neni: [2, 4, -9, -14, 5]
nomib: [15, 5, 16, -42, -85]
vugo: [46, 37, 46, 46, 51]
medur: [-12, -12, 86, -13, -12]
lelo: [28, 4, 28, 28, 28]
count lelo: [29] => 0
count vugo: [47] => 0
count lelo: [4] => 1
count medur: [-12] => 3
count lelo: [28] => 4

vugo: [-66, 0, 7, -14, 87, 32, -66, -66]
neni: [-20, -1, 13, -26, -31, 13, -18, 44]
medur: [-36, 27, -38, 55, 114, 25, 44, -36]
duri: [46, -20, -36, -104, -52, 13, -61, -1]
mazo: [-35, 35, -4, -9, 73, -3, -35, -35]
kezu: [-16, -16, -38, -20, 24, 84, 34, 81]
Metu: [66, 24, -46, -55, 42, 24, -1, 80]
Gite: [-1, -6, -3, 31, 16, -7, 31, 0]
nomib: [-1, -6, -3, 31, -15, -12, -36, 34]
count Gite: [0] => 1
count neni: [13] => 2
count Metu: [24] => 2
count vugo: [-66] => 3
count mazo: [-35] => 3
count kezu: [34] => 1

lelo: [-9, -45, -9, -51, 5, -12, 5]
medur: [105, -25, 93, 33, -32, 66, 46]
Nem: [7, 37, 21, -91, 63, 40, -60]
neni: [8, -25, 47, 91, -102, 24, 99]
Metu: [76, 22, -46, -27, 122, 16, 46]
duri: [62, -84, 82, 40, -83, 40, 45]
mazo: [-31, -29, 25, 100, -72, 6, 21]
vugo: [10, 57, 4, 24, -30, 10, 32]
Lizo: [-70, -28, 4, -38, -22, -31, -78]
count duri: [40] => 2
count lelo: [5] => 2

